Below is a small trained network, with its code and all its weights. Each question gives an input and a target symbol and asks what happens when units are switched off, that is, made to give their printed mean instead of their output.

import numpy as np


def w(rows, s, z=0):
    codes = np.array(rows[::2]) - 128.0
    scale = np.full(codes.shape[1], s)
    scale[-1] = z or s
    return codes * scale


def f(y):
    return y / 2 * (1 + np.tanh(0.7978845608 * (y + 0.044715 * y**3)))


def softmax(a):
    e = np.exp(a - a.max(-1, keepdims=True))
    return e / e.sum(-1, keepdims=True)


def log_softmax(a):
    a = a - a.max(-1, keepdims=True)
    return a - np.log(np.exp(a).sum(-1, keepdims=True))


def net(x, mask):
    ids = ['αβγδεζηθλμξστφψω'.index(c) for c in x.split()]
    T = len(ids)
    res = E[ids] + P[:T]
    u = 0
    for l in range(2):
        q, k, v = (res @ M[l].T for M in (Q, K, V))
        z = softmax(np.where(np.tri(T) > 0, q @ k.T / 2**0.5, -1e9)) @ v
        res = res + np.where(mask[u], z, O[l][:, -1]) @ O[l][:, :-1]
        u += 1
        y = f(res @ A[l][:, :-1].T + A[l][:, -1])
        res = res + np.where(mask[u : u + 12], y, B[l][:, -1]) @ B[l][:, :-1]
        u += 12
    return log_softmax(res[-1] @ U[:, :-1].T + U[:, -1])


Q, K, V, O, A, B = {}, {}, {}, {}, {}, {}
E = w([
[181,158,119,104,96,61,185,138,146,86,144],'α',
[102,100,123,154,108,116,183,108,79,103,94],'β',
[198,155,117,116,93,122,108,250,114,50,115],'γ',
[142,162,132,85,122,109,120,135,90,213,139],'δ',
[76,171,106,148,129,133,196,103,120,130,102],'ε',
[60,113,150,59,117,121,106,125,98,62,102],'ζ',
[113,121,93,68,40,111,65,114,118,161,112],'η',
[107,194,86,118,90,144,137,142,181,236,88],'θ',
[147,145,208,96,114,110,135,88,134,150,91],'λ',
[127,124,138,77,130,181,107,72,71,119,97],'μ',
[135,142,112,145,135,123,114,56,120,113,88],'ξ',
[107,128,158,136,159,88,68,166,72,161,144],'σ',
[69,195,88,74,158,127,99,104,143,114,158],'τ',
[121,100,151,145,118,145,105,95,171,187,210],'φ',
[137,86,158,59,179,240,155,157,166,115,121],'ψ',
[136,150,97,131,12,152,106,70,100,180,97],'ω',
],0.021)
P = w([
[198,126,121,206,162,212,197,42,191,184,68],'0',
[102,71,86,103,227,66,121,131,142,134,162],'1',
[93,94,132,105,184,70,143,110,157,129,169],'2',
[181,156,140,181,79,236,206,116,101,184,88],'3',
[99,114,106,97,221,57,106,126,123,135,144],'4',
[90,126,154,99,144,86,141,90,114,131,211],'5',
[160,199,141,176,56,241,223,87,81,190,98],'6',
[102,146,117,92,229,60,93,101,109,139,138],'7',
[66,161,198,105,125,87,146,92,113,147,217],'8',
[131,223,172,171,48,255,194,83,69,204,90],'9',
[68,168,140,109,232,52,101,120,101,125,103],'10',
[58,173,200,123,118,89,133,139,105,168,219],'11',
],0.0074)
Q[0] = w([
[80,36,140,138,166,193,104,122,212,2,141],'0.h0',
[117,169,188,87,133,64,165,62,79,165,124],'0.h0',
],0.0094)
K[0] = w([
[72,53,184,142,149,168,200,97,196,30,163],'0.h0',
[222,174,229,60,177,88,68,82,85,254,65],'0.h0',
],0.0059)
V[0] = w([
[96,166,166,91,112,110,61,126,92,197,133],'0.h0',
[101,116,145,113,102,85,253,158,117,124,162],'0.h0',
],0.0062)
O[0] = w([
[180,138,86,77,112,56,81,164,1,166,54,254],'0.h0',
[104,210,161,183,164,144,47,176,102,67,141,127],'0.h0',
],0.0068,0.0066)
A[0] = w([
[128,150,119,84,130,123,108,113,136,155,76,161],'0.n0',
[118,148,169,113,186,86,45,88,54,176,98,255],'0.n1',
[125,141,127,123,95,254,151,34,142,196,38,150],'0.n2',
[120,140,87,45,87,27,86,53,181,76,170,26],'0.n3',
[151,102,158,140,156,110,128,72,180,84,92,37],'0.n4',
[27,63,122,147,130,64,131,180,78,101,148,106],'0.n5',
[87,26,57,104,168,56,114,37,114,78,49,78],'0.n6',
[198,113,86,142,137,36,198,100,240,93,97,140],'0.n7',
[204,119,193,106,140,195,160,119,34,79,42,213],'0.n8',
[144,166,190,215,40,155,180,103,178,133,90,85],'0.n9',
[162,127,214,158,205,85,46,194,185,100,216,79],'0.n10',
[114,134,63,127,85,90,122,168,114,160,56,180],'0.n11',
],0.0072,0.0026)
B[0] = w([
[107,147,145,115,88,147,174,146,137,94,132,177],'0.n0',
[51,115,91,150,94,74,153,105,165,113,148,252],'0.n1',
[209,154,133,136,107,126,127,234,83,87,189,190],'0.n2',
[87,121,175,153,99,169,74,156,142,154,24,143],'0.n3',
[156,89,168,98,75,119,159,90,82,138,119,130],'0.n4',
[167,46,118,121,199,91,143,62,73,85,62,132],'0.n5',
[134,133,157,111,87,142,150,81,99,55,88,156],'0.n6',
[114,167,140,154,114,167,114,117,43,127,1,132],'0.n7',
[91,124,101,194,115,86,165,224,188,114,149,208],'0.n8',
[65,130,178,120,162,139,32,151,49,112,164,146],'0.n9',
[219,175,138,128,128,123,101,161,189,42,138,129],'0.n10',
[156,134,50,109,142,175,153,135,145,115,79,172],'0.n11',
],0.008,0.015)
Q[1] = w([
[195,61,89,124,213,255,15,80,69,156,123],'1.h0',
[195,166,71,219,95,166,117,221,134,122,114],'1.h0',
],0.0085)
K[1] = w([
[232,3,187,100,196,241,99,95,141,160,171],'1.h0',
[93,196,186,93,33,142,59,135,148,216,158],'1.h0',
],0.0068)
V[1] = w([
[135,140,162,182,99,89,153,167,252,35,71],'1.h0',
[145,83,245,115,151,83,208,133,208,241,102],'1.h0',
],0.0042)
O[1] = w([
[152,125,250,78,85,160,108,100,94,168,140,253],'1.h0',
[78,132,173,135,112,111,203,137,153,175,59,112],'1.h0',
],0.012,0.0047)
A[1] = w([
[203,161,58,139,161,147,142,167,126,127,129,49],'1.n0',
[112,119,120,57,114,125,56,46,130,133,50,43],'1.n1',
[114,125,116,87,90,77,113,118,96,224,163,146],'1.n2',
[238,161,152,99,162,178,131,193,133,76,192,52],'1.n3',
[117,125,66,65,173,108,115,121,147,146,64,86],'1.n4',
[186,187,87,71,164,101,166,166,127,242,130,4],'1.n5',
[116,78,170,99,125,202,77,120,94,70,196,69],'1.n6',
[90,161,138,61,80,173,155,102,146,173,73,43],'1.n7',
[165,188,122,142,79,136,173,194,137,172,131,82],'1.n8',
[108,119,133,154,155,100,106,171,254,157,237,190],'1.n9',
[52,86,166,90,184,94,125,82,180,120,119,25],'1.n10',
[91,248,110,129,200,194,147,29,136,115,111,152],'1.n11',
],0.0076,0.003)
B[1] = w([
[117,73,115,123,199,123,139,81,191,79,122,165],'1.n0',
[122,147,244,169,155,168,88,140,202,169,176,184],'1.n1',
[132,100,70,156,143,150,159,89,150,49,89,248],'1.n2',
[66,103,144,48,148,92,104,29,138,216,60,204],'1.n3',
[134,152,132,166,98,162,104,182,73,167,96,164],'1.n4',
[95,90,242,169,126,117,142,124,161,83,123,171],'1.n5',
[63,48,157,179,126,98,186,188,168,148,177,155],'1.n6',
[199,81,117,105,150,125,127,143,169,152,221,208],'1.n7',
[213,126,135,150,170,111,100,120,153,139,96,255],'1.n8',
[152,153,79,184,152,254,157,111,45,130,92,164],'1.n9',
[209,53,81,135,158,143,103,132,78,200,186,168],'1.n10',
[135,241,81,127,165,85,191,94,140,138,205,134],'1.n11',
],0.0072,0.0086)
U = w([
[182,209,163,162,115,99,99,212,62,198,58,140],'α',
[159,71,138,129,123,134,164,65,44,66,40,3],'β',
[143,157,124,69,192,93,94,130,166,93,52,106],'γ',
[26,133,66,200,90,95,119,144,135,209,20,151],'δ',
[157,230,75,53,159,122,206,115,115,131,143,221],'ε',
[77,81,166,197,171,107,85,176,149,108,135,14],'ζ',
[97,122,114,145,66,162,45,163,190,151,77,103],'η',
[179,130,122,214,184,120,157,191,254,33,141,96],'θ',
[158,85,109,99,70,43,174,72,171,204,162,136],'λ',
[92,131,125,32,88,162,158,227,150,9,158,237],'μ',
[98,199,173,195,95,118,105,27,202,49,99,113],'ξ',
[172,104,76,134,177,27,46,144,87,153,158,87],'σ',
[83,193,126,157,205,85,84,173,184,168,189,136],'τ',
[180,119,76,225,127,175,124,117,95,199,150,205],'φ',
[94,128,124,84,169,187,169,180,142,144,77,166],'ψ',
[228,123,45,60,64,153,108,136,117,109,102,128],'ω',
],0.0057,0.0027)

Each question gives the input, a string of symbols that net reads in full, and the target symbol t.
The units are the heads (2 rows each of Q, K, V and O) and the neurons (one row each of A and B). Each row of codes is followed by its name. A weight is (code - 128) times the scale printed after its matrix; where a second scale follows, it is the last column's (O, A, B and U).
mask holds one flag per unit, layer by layer, with each layer's heads first. A switched-off unit (its flag False) gives its mean, the last column of its rows in O or B, instead of its output. The means were averaged over made-up inputs and are rounded, as every weight is.
A unit's drop is (log p(t) with every unit on - log p(t) with that unit switched off) / (log p(t) with every unit on - log p(t) with every unit switched off).
The circuit of an input: a set's keep is (log p(t) with only the set's units on - log p(t) with every unit switched off) / (log p(t) with every unit on - log p(t) with every unit switched off). Starting from the 12 units with the biggest drops (on a tie, the unit counted first), units are removed one at a time, each time the one whose removal leaves the highest keep (on an exact tie, the one counted first), for as long as the keep stays at least 0.8.
units of the circuit, in order: the units of the circuit, biggest drop first
most important unit: the unit with the biggest drop
top k neurons: the k neurons with the biggest drops, biggest first
top k neurons in layer l: the k neurons of layer l with the biggest drops, biggest first
input δ ξ β λ λ ψ μ σ β μ, target α: units of the circuit, in order => (0.n2; 1.n8; 1.n2)
input δ ξ δ ξ λ ξ σ μ β, target β: units of the circuit, in order => (0.n5)
input β β λ δ φ, target φ: top 2 neurons => (1.n9; 0.n2)
input λ ξ θ ξ λ λ δ λ ξ ε, target α: top 2 neurons in layer 0 => (0.n1; 0.n9)
input ξ σ λ ε δ λ ε ξ ψ, target ψ: top 3 neurons in layer 1 => (1.n3; 1.n9; 1.n6)
input σ ξ ζ δ λ δ ξ δ, target δ: top 2 neurons in layer 0 => (0.n1; 0.n2)
input λ ξ λ λ α λ γ, target α: units of the circuit, in order => (0.n1; 1.n2)
input ξ β ξ λ λ λ, target λ: top 3 neurons => (0.n1; 0.n2; 1.n7)
input δ λ ξ δ ξ ε ξ λ δ μ, target θ: units of the circuit, in order => (0.n8; 1.h0; 0.n2)
input λ ξ ξ λ τ δ ξ, target θ: units of the circuit, in order => (1.h0; 0.n8; 0.h0; 0.n2)
input ε λ λ ω η λ λ α δ μ γ, target γ: top 3 neurons => (1.n3; 0.n10; 0.n1)
input λ ξ ξ λ ξ ξ θ, target γ: top 2 neurons => (1.n3; 0.n2)
input λ ω λ δ δ ψ δ δ λ λ, target α: units of the circuit, in order => (0.n2; 0.n8; 1.n8; 1.h0)
input λ β α λ ξ τ δ δ σ, target σ: most important unit => 0.n5
input λ δ β, target β: units of the circuit, in order => (0.n5; 0.n6)
input μ δ μ ε λ δ τ, target ε: top 4 neurons => (1.n11; 0.n8; 1.n1; 1.n6)
input λ δ ε ε σ δ μ, target θ: top 2 neurons => (0.n8; 1.n0)
input δ α γ ξ θ, target θ: top 2 neurons in layer 1 => (1.n5; 1.n0)
input δ λ η, target η: top 2 neurons in layer 1 => (1.n1; 1.n4)
input μ μ ε μ μ μ ξ ξ τ, target τ: top 2 neurons in layer 0 => (0.n3; 0.n8)
input ε ω μ λ ξ, target ξ: most important unit => 0.n6
input τ θ σ ξ λ φ σ φ δ ε, target θ: top 3 neurons => (0.n1; 1.n0; 0.n8)
input ξ λ θ φ β μ λ λ, target λ: top 3 neurons => (0.n1; 1.n7; 0.n2)
input δ δ λ δ δ λ μ δ τ, target τ: top 2 neurons => (0.n8; 1.n1)
input ω δ ε λ λ μ μ, target α: top 2 neurons in layer 0 => (0.n2; 0.n8)
input λ λ δ ψ δ, target δ: top 3 neurons => (0.n2; 0.n1; 1.n4)
input θ λ ε ε δ φ δ ξ λ τ, target ε: top 2 neurons => (1.n11; 0.n8)
input ζ μ λ β λ δ λ δ δ θ, target γ: top 2 neurons in layer 0 => (0.n2; 0.n9)
input λ δ λ, target δ: top 2 neurons => (0.n1; 0.n2)
input ξ φ λ λ μ, target μ: top 2 neurons in layer 1 => (1.n8; 1.n3)
